Here is a tiny trained network, its code and every weight. The questions are about switching its units off for an input and a class, where a switched-off unit gives its printed mean instead of its output.

import numpy as np


def w(rows, s, z=0):
    codes = np.array(rows[::2]) - 128.0
    scale = np.full(codes.shape[1], s)
    scale[-1] = z or s
    return codes * scale


def f(y):
    return y / 2 * (1 + np.tanh(0.7978845608 * (y + 0.044715 * y**3)))


def log_softmax(a):
    a = a - a.max(-1, keepdims=True)
    return a - np.log(np.exp(a).sum(-1, keepdims=True))


def net(x, mask):
    res = np.array(x, float).reshape(1, 7) / 4 @ E
    y = f(res @ A[0][:, :-1].T + A[0][:, -1])
    res = res + np.where(mask, y, B[0][:, -1]) @ B[0][:, :-1]
    return log_softmax(res[-1] @ U[:, :-1].T + U[:, -1])


A, B = {}, {}
E = w([
[58,159,149,26,127,191,142],'x0',
[86,194,87,144,169,78,220],'x1',
[98,107,8,168,80,201,139],'x2',
[109,104,135,128,137,125,132],'x3',
[139,141,124,128,122,129,126],'x4',
[128,129,127,128,129,128,127],'x5',
[73,187,201,219,86,169,107],'x6',
],0.015)
A[0] = w([
[144,138,84,73,157,94,126,53],'neuron 0',
[149,122,143,228,141,123,105,35],'neuron 1',
[87,185,115,102,177,151,140,82],'neuron 2',
[142,51,145,111,65,172,37,11],'neuron 3',
[77,163,147,64,110,197,161,3],'neuron 4',
[44,177,83,166,177,85,177,56],'neuron 5',
[173,158,249,89,174,24,109,146],'neuron 6',
[89,103,40,156,105,184,127,135],'neuron 7',
[147,181,90,122,186,101,233,38],'neuron 8',
[135,112,119,112,143,128,139,59],'neuron 9',
[124,125,126,136,169,146,119,123],'neuron 10',
[187,96,92,215,166,57,157,13],'neuron 11',
[44,210,193,195,106,177,107,87],'neuron 12',
[169,96,91,61,152,97,133,129],'neuron 13',
[82,147,128,55,134,190,150,42],'neuron 14',
[116,168,208,167,105,122,142,98],'neuron 15',
[165,119,115,74,140,141,157,97],'neuron 16',
[183,83,149,93,122,188,98,57],'neuron 17',
[170,101,73,56,170,90,124,82],'neuron 18',
[107,171,172,70,158,104,92,83],'neuron 19',
[116,120,59,143,87,186,141,85],'neuron 20',
[110,140,111,142,124,100,209,61],'neuron 21',
],0.013,0.0028)
B[0] = w([
[76,127,80,172,108,118,134,170],'neuron 0',
[152,89,117,83,58,31,141,180],'neuron 1',
[134,166,183,128,137,63,106,162],'neuron 2',
[122,254,214,175,184,132,48,202],'neuron 3',
[200,52,126,29,54,59,104,177],'neuron 4',
[103,172,218,156,210,158,22,198],'neuron 5',
[187,111,53,132,231,185,196,253],'neuron 6',
[205,84,85,109,195,201,220,193],'neuron 7',
[123,230,195,156,116,157,78,197],'neuron 8',
[126,120,102,165,103,130,123,138],'neuron 9',
[144,128,138,129,105,146,136,128],'neuron 10',
[206,70,179,39,75,44,106,210],'neuron 11',
[26,61,91,196,58,139,157,214],'neuron 12',
[27,83,67,207,75,137,134,193],'neuron 13',
[228,92,158,40,89,63,105,176],'neuron 14',
[65,94,67,157,107,167,137,183],'neuron 15',
[84,97,95,134,80,144,131,163],'neuron 16',
[126,254,215,178,108,135,50,181],'neuron 17',
[16,103,77,170,65,136,151,200],'neuron 18',
[193,116,79,66,154,141,150,181],'neuron 19',
[194,104,61,145,205,184,195,179],'neuron 20',
[98,192,187,112,174,120,78,169],'neuron 21',
],0.0092,0.026)
U = w([
[185,124,92,111,250,193,233,165],'0',
[17,109,102,161,52,133,160,206],'1',
[120,232,194,137,182,132,48,2],'2',
[204,101,139,44,64,15,117,157],'3',
],0.012,0.00084)

Each question gives the input, the list of numbers given to net, and the class t.
The units are the neurons (one row each of A and B). Each row of codes is followed by its name. A weight is (code - 128) times the scale printed after its matrix; where a second scale follows, it is the last column's (A, B and U).
mask holds one flag per neuron, in row order. A switched-off neuron (its flag False) gives its mean, the last column of its row in B, instead of its output. The means were averaged over made-up inputs and are rounded, as every weight is.
A unit's drop is (log p(t) with every unit on - log p(t) with that unit switched off) / (log p(t) with every unit on - log p(t) with every unit switched off).
The circuit of an input: a set's keep is (log p(t) with only the set's units on - log p(t) with every unit switched off) / (log p(t) with every unit on - log p(t) with every unit switched off). Starting from the 12 units with the biggest drops (on a tie, the unit counted first), units are removed one at a time, each time the one whose removal leaves the highest keep (on an exact tie, the one counted first), for as long as the keep stays at least 0.8.
circuit, biggest first: the units of the circuit, biggest drop first
top k neurons: the k neurons with the biggest drops, biggest first
drop when u is switched off: that unit's drop, to one decimal
input [2,-1,-8,4,4,3,-5], class 0: circuit, biggest first => (neuron 6)
input [8,-7,7,3,-6,-8,-8], class 1: top 2 neurons => (neuron 13; neuron 18)
input [7,-7,6,-1,5,3,-6], class 2: top 3 neurons => (neuron 3; neuron 17; neuron 6)
input [-6,-5,-3,-6,-6,8,6], class 1: top 3 neurons => (neuron 12; neuron 15; neuron 14)
input [-2,-5,5,8,8,5,3], class 0: top 2 neurons => (neuron 7; neuron 20)
input [8,-8,5,-1,-8,2,2], class 2: top 2 neurons => (neuron 3; neuron 17)
input [8,-5,2,5,8,7,-4], class 3: top 2 neurons => (neuron 4; neuron 14)
input [8,2,-5,-1,-3,0,-6], class 3: top 2 neurons => (neuron 14; neuron 4)
input [4,6,7,1,8,-6,7], class 0: top 4 neurons => (neuron 7; neuron 20; neuron 18; neuron 13)
input [-2,7,5,-3,8,0,0], class 2: top 3 neurons => (neuron 5; neuron 6; neuron 8)
input [6,-1,-1,-3,-5,-1,-5], class 3: top 4 neurons => (neuron 14; neuron 4; neuron 12; neuron 15)
input [-3,-2,7,1,-3,5,6], class 0: top 2 neurons => (neuron 7; neuron 20)
input [8,2,7,2,3,8,3], class 3: top 4 neurons => (neuron 4; neuron 14; neuron 6; neuron 2)
input [-7,-3,1,-1,-8,4,5], class 3: circuit, biggest first => (neuron 1)
input [-5,7,5,-7,1,5,-4], class 2: top 3 neurons => (neuron 8; neuron 6; neuron 5)
input [-3,4,-1,1,-7,-4,-8], class 1: drop when neuron 5 is switched off => 0.0
input [1,-5,-7,-2,2,1,-7], class 0: drop when neuron 6 is switched off => 5.3
input [-6,-6,-4,6,1,0,-1], class 2: drop when neuron 3 is switched off => 3.2
